Here is a tiny trained network, its code and every weight. The questions are about switching its units off for an input and a target symbol, where a switched-off unit gives its printed mean instead of its output.

import numpy as np


def w(rows, s, z=0):
    codes = np.array(rows[::2]) - 128.0
    scale = np.full(codes.shape[1], s)
    scale[-1] = z or s
    return codes * scale


def norm(h):
    return h / np.sqrt((h * h).mean(-1, keepdims=True) + 1e-5)


def f(y):
    return np.maximum(y, 0)


def softmax(a):
    e = np.exp(a - a.max(-1, keepdims=True))
    return e / e.sum(-1, keepdims=True)


def log_softmax(a):
    a = a - a.max(-1, keepdims=True)
    return a - np.log(np.exp(a).sum(-1, keepdims=True))


def net(x, mask):
    ids = ['ΔΣΦαβηθμτ'.index(c) for c in x.split()]
    T = len(ids)
    res = E[ids] + P[:T]
    r = norm(res)
    for j in range(3):
        rows = slice(2 * j, 2 * j + 2)
        q, k, v = (r @ M[0][rows].T for M in (Q, K, V))
        z = softmax(np.where(np.tri(T) > 0, q @ k.T / 2**0.5, -1e9)) @ v
        o = O[0][rows]
        res = res + np.where(mask[j], z, o[:, -1]) @ o[:, :-1]
    y = f(norm(res) @ A[0][:, :-1].T + A[0][:, -1])
    res = res + np.where(mask[3:7], y, B[0][:, -1]) @ B[0][:, :-1]
    return log_softmax(norm(res)[-1] @ U[:, :-1].T + U[:, -1])


Q, K, V, O, A, B = {}, {}, {}, {}, {}, {}
E = w([
[56,214,104,94,135],'Δ',
[251,170,128,233,173],'Σ',
[24,102,177,103,18],'Φ',
[148,131,44,149,62],'α',
[55,11,42,166,107],'β',
[155,128,60,200,247],'η',
[63,208,10,109,192],'θ',
[138,45,160,202,66],'μ',
[108,250,224,133,76],'τ',
],0.016)
P = w([
[125,137,180,77,173],'0',
[51,128,241,246,157],'1',
[134,151,128,212,112],'2',
[137,179,103,204,113],'3',
[130,169,114,194,92],'4',
[125,176,96,192,95],'5',
[119,202,93,196,67],'6',
[116,193,98,203,80],'7',
],0.011)
Q[0] = w([
[166,224,16,150,6],'h0',
[30,141,196,157,239],'h0',
[240,108,48,108,20],'h1',
[119,225,41,169,79],'h1',
[236,56,93,1,135],'h2',
[44,196,181,145,170],'h2',
],0.0092)
K[0] = w([
[124,104,162,16,202],'h0',
[111,189,45,197,60],'h0',
[232,84,59,21,50],'h1',
[149,9,199,37,109],'h1',
[141,97,144,218,173],'h2',
[83,157,120,68,117],'h2',
],0.013)
V[0] = w([
[95,79,52,132,207],'h0',
[247,102,135,173,167],'h0',
[106,222,117,202,105],'h1',
[202,107,147,152,132],'h1',
[154,146,73,104,181],'h2',
[243,95,85,90,74],'h2',
],0.014)
O[0] = w([
[120,72,18,127,230,199],'h0',
[177,106,212,226,255,122],'h0',
[149,244,89,90,207,251],'h1',
[247,93,75,107,46,179],'h1',
[141,187,47,156,64,61],'h2',
[15,218,124,251,160,47],'h2',
],0.0082,0.0029)
A[0] = w([
[195,186,141,93,145,194],'n0',
[71,93,142,144,70,120],'n1',
[160,92,205,247,93,173],'n2',
[166,115,117,141,222,3],'n3',
],0.014,0.0048)
B[0] = w([
[159,202,155,146,159,177],'n0',
[48,113,156,133,134,174],'n1',
[172,130,4,113,47,255],'n2',
[74,101,225,65,156,173],'n3',
],0.012,0.0099)
U = w([
[102,153,104,41,105,72],'Δ',
[204,139,145,211,123,93],'Σ',
[36,88,207,127,77,142],'Φ',
[33,182,119,255,104,135],'α',
[23,28,103,157,122,126],'β',
[122,87,149,157,191,199],'η',
[89,152,17,57,154,1],'θ',
[166,51,127,185,49,180],'μ',
[125,174,227,146,77,164],'τ',
],0.0079,0.0054)

Each question gives the input, a string of symbols that net reads in full, and the target symbol t.
The units are the heads (2 rows each of Q, K, V and O) and the neurons (one row each of A and B). Each row of codes is followed by its name. A weight is (code - 128) times the scale printed after its matrix; where a second scale follows, it is the last column's (O, A, B and U).
mask holds one flag per unit, heads first, then neurons. A switched-off unit (its flag False) gives its mean, the last column of its rows in O or B, instead of its output. The means were averaged over made-up inputs and are rounded, as every weight is.
A unit's drop is (log p(t) with every unit on - log p(t) with that unit switched off) / (log p(t) with every unit on - log p(t) with every unit switched off).
The circuit of an input: a set's keep is (log p(t) with only the set's units on - log p(t) with every unit switched off) / (log p(t) with every unit on - log p(t) with every unit switched off). Starting from all 7 units, units are removed one at a time, each time the one whose removal leaves the highest keep (on an exact tie, the one counted first), for as long as the keep stays at least 0.8.
circuit, biggest first: the units of the circuit, biggest drop first
k most important neurons: the k neurons with the biggest drops, biggest first
which heads matter: for each layer, one digit per head in row order, 1 if its drop is at least 0.15 and else 0, layers parted by /
drop of u: that unit's drop, to one decimal
input β α Φ α μ τ α, target β: circuit, biggest first	[h1, h0, n2]
input τ τ θ α μ, target τ: circuit, biggest first	[h0]
input θ Σ α, target θ: circuit, biggest first	[h0, h1]
input β α μ τ μ, target β: circuit, biggest first	[h0, n2]
input Φ τ η μ Δ α μ μ, target Φ: circuit, biggest first	[h0, n2, n1]
input Σ μ τ Φ τ μ μ η, target τ: 2 most important neurons	[n3, n0]
input α Σ η, target α: which heads matter	001
input η μ β α η η η η, target η: circuit, biggest first	[h0, n3]
input β α α α, target β: which heads matter	110
input α η θ, target α: which heads matter	001
input η θ β Δ α, target η: circuit, biggest first	[h0, n3]
input η η α Φ, target η: which heads matter	100
input η α μ Φ α Φ α θ, target η: circuit, biggest first	[h0, n2]
input α η θ Φ, target α: most important neuron	[n3]
input Σ Δ τ θ μ α, target Σ: 2 most important neurons	[n0, n3]
input τ μ θ μ α Φ μ Δ, target τ: circuit, biggest first	[n2, h0]
input α β α τ β, target α: 2 most important neurons	[n2, n3]
input Σ α θ α α θ β μ, target Σ: drop of h1	0.5
input α μ η β, target α: drop of h2	1.2
input η α μ β Σ μ, target η: circuit, biggest first	[h0]
